Below is a small trained network, with its code and all its weights. Each question gives an input and a class and asks what happens when units are switched off, that is, made to give their printed mean instead of their output.

import numpy as np


def w(rows, s, z=0):
    codes = np.array(rows[::2]) - 128.0
    scale = np.full(codes.shape[1], s)
    scale[-1] = z or s
    return codes * scale


def f(y):
    return np.maximum(y, 0)


def log_softmax(a):
    a = a - a.max(-1, keepdims=True)
    return a - np.log(np.exp(a).sum(-1, keepdims=True))


def net(x, mask):
    res = np.array(x, float).reshape(1, 7) / 4 @ E
    y = f(res @ A[0][:, :-1].T + A[0][:, -1])
    res = res + np.where(mask, y, B[0][:, -1]) @ B[0][:, :-1]
    return log_softmax(res[-1] @ U[:, :-1].T + U[:, -1])


A, B = {}, {}
E = w([
[254,248,247,105,246,17,249,6,10,2],'x0',
[130,118,136,134,125,134,131,135,124,124],'x1',
[130,127,130,121,122,130,123,124,125,116],'x2',
[21,201,146,81,173,13,245,209,200,194],'x3',
[33,32,34,35,231,231,216,120,30,52],'x4',
[123,134,126,133,124,126,133,137,119,123],'x5',
[89,226,28,214,46,203,240,9,193,112],'x6',
],0.0036)
A[0] = w([
[11,28,27,176,31,206,45,237,230,245,12],'neuron 0',
[63,78,55,60,201,202,212,108,52,61,6],'neuron 1',
[197,179,183,217,39,88,60,137,204,177,54],'neuron 2',
[144,32,194,64,189,87,20,228,104,176,204],'neuron 3',
[46,51,36,69,171,225,173,133,70,98,27],'neuron 4',
[4,220,135,59,171,3,253,232,216,216,146],'neuron 5',
[198,177,179,222,39,97,58,140,199,177,75],'neuron 6',
[81,188,42,216,55,193,212,47,186,142,65],'neuron 7',
[13,24,31,174,37,195,50,239,225,243,21],'neuron 8',
[83,191,36,208,55,197,207,43,191,148,88],'neuron 9',
[42,49,31,73,170,225,176,139,75,103,44],'neuron 10',
[118,20,199,40,198,85,17,245,91,186,83],'neuron 11',
[77,191,40,209,56,196,207,49,190,140,73],'neuron 12',
[189,177,165,224,38,100,61,140,203,189,106],'neuron 13',
],0.0036,0.0022)
B[0] = w([
[239,248,244,248,244,24,238,15,9,27,254],'neuron 0',
[76,115,159,107,237,18,53,23,204,230,175],'neuron 1',
[43,50,88,63,211,53,32,45,213,239,193],'neuron 2',
[184,91,109,79,24,230,184,243,152,59,220],'neuron 3',
[49,60,116,60,225,27,31,26,228,239,176],'neuron 4',
[2,126,3,250,23,249,13,124,7,42,234],'neuron 5',
[42,50,82,67,204,62,33,46,208,237,196],'neuron 6',
[203,69,171,19,41,200,196,235,209,87,194],'neuron 7',
[238,250,243,250,231,29,233,27,17,26,251],'neuron 8',
[194,66,164,28,38,210,199,236,203,86,200],'neuron 9',
[59,69,115,77,223,35,31,37,225,237,180],'neuron 10',
[209,70,153,34,24,237,212,244,195,49,204],'neuron 11',
[205,67,168,26,41,207,197,233,209,83,196],'neuron 12',
[42,55,78,76,196,66,32,54,206,228,203],'neuron 13',
],0.0036,0.0053)
U = w([
[250,248,247,242,247,11,251,12,8,9,29],'0',
[113,65,91,134,123,165,96,120,146,113,254],'1',
[11,14,50,14,220,12,8,28,255,254,2],'2',
[209,28,121,9,5,247,223,254,226,67,4],'3',
[23,86,7,240,34,232,23,86,15,55,226],'4',
],0.0036,0.0035)

Each question gives the input, the list of numbers given to net, and the class t.
The units are the neurons (one row each of A and B). Each row of codes is followed by its name. A weight is (code - 128) times the scale printed after its matrix; where a second scale follows, it is the last column's (A, B and U).
mask holds one flag per neuron, in row order. A switched-off neuron (its flag False) gives its mean, the last column of its row in B, instead of its output. The means were averaged over made-up inputs and are rounded, as every weight is.
A unit's drop is (log p(t) with every unit on - log p(t) with that unit switched off) / (log p(t) with every unit on - log p(t) with every unit switched off).
The circuit of an input: a set's keep is (log p(t) with only the set's units on - log p(t) with every unit switched off) / (log p(t) with every unit on - log p(t) with every unit switched off). Starting from the 12 units with the biggest drops (on a tie, the unit counted first), units are removed one at a time, each time the one whose removal leaves the highest keep (on an exact tie, the one counted first), for as long as the keep stays at least 0.8.
circuit, biggest first: the units of the circuit, biggest drop first
top k neurons: the k neurons with the biggest drops, biggest first
drop of u: that unit's drop, to one decimal
input [-8,-5,-3,-6,-4,-6,7], class 0: top neuron -> (neuron 0)
input [1,-1,6,-5,8,-7,-8], class 2: circuit, biggest first -> (neuron 4; neuron 10)
input [6,-3,-4,7,5,-1,0], class 4: circuit, biggest first -> (neuron 5; neuron 0)
input [-8,3,-2,-3,2,8,3], class 0: circuit, biggest first -> (neuron 0; neuron 8)
input [3,-6,-4,-6,0,-7,-8], class 3: top 2 neurons -> (neuron 11; neuron 3)
input [7,1,-1,1,1,-8,-8], class 3: top 2 neurons -> (neuron 0; neuron 8)
input [-3,0,3,3,0,-1,-7], class 3: top 2 neurons -> (neuron 11; neuron 3)
input [-2,0,-3,8,-5,-4,-8], class 3: top 2 neurons -> (neuron 11; neuron 3)
input [1,5,1,-2,6,-6,2], class 2: drop of neuron 5 -> 0.1
input [-6,-2,-7,-8,-8,2,1], class 2: drop of neuron 6 -> 0.6
input [0,5,-2,6,1,-4,2], class 4: drop of neuron 5 -> 0.5
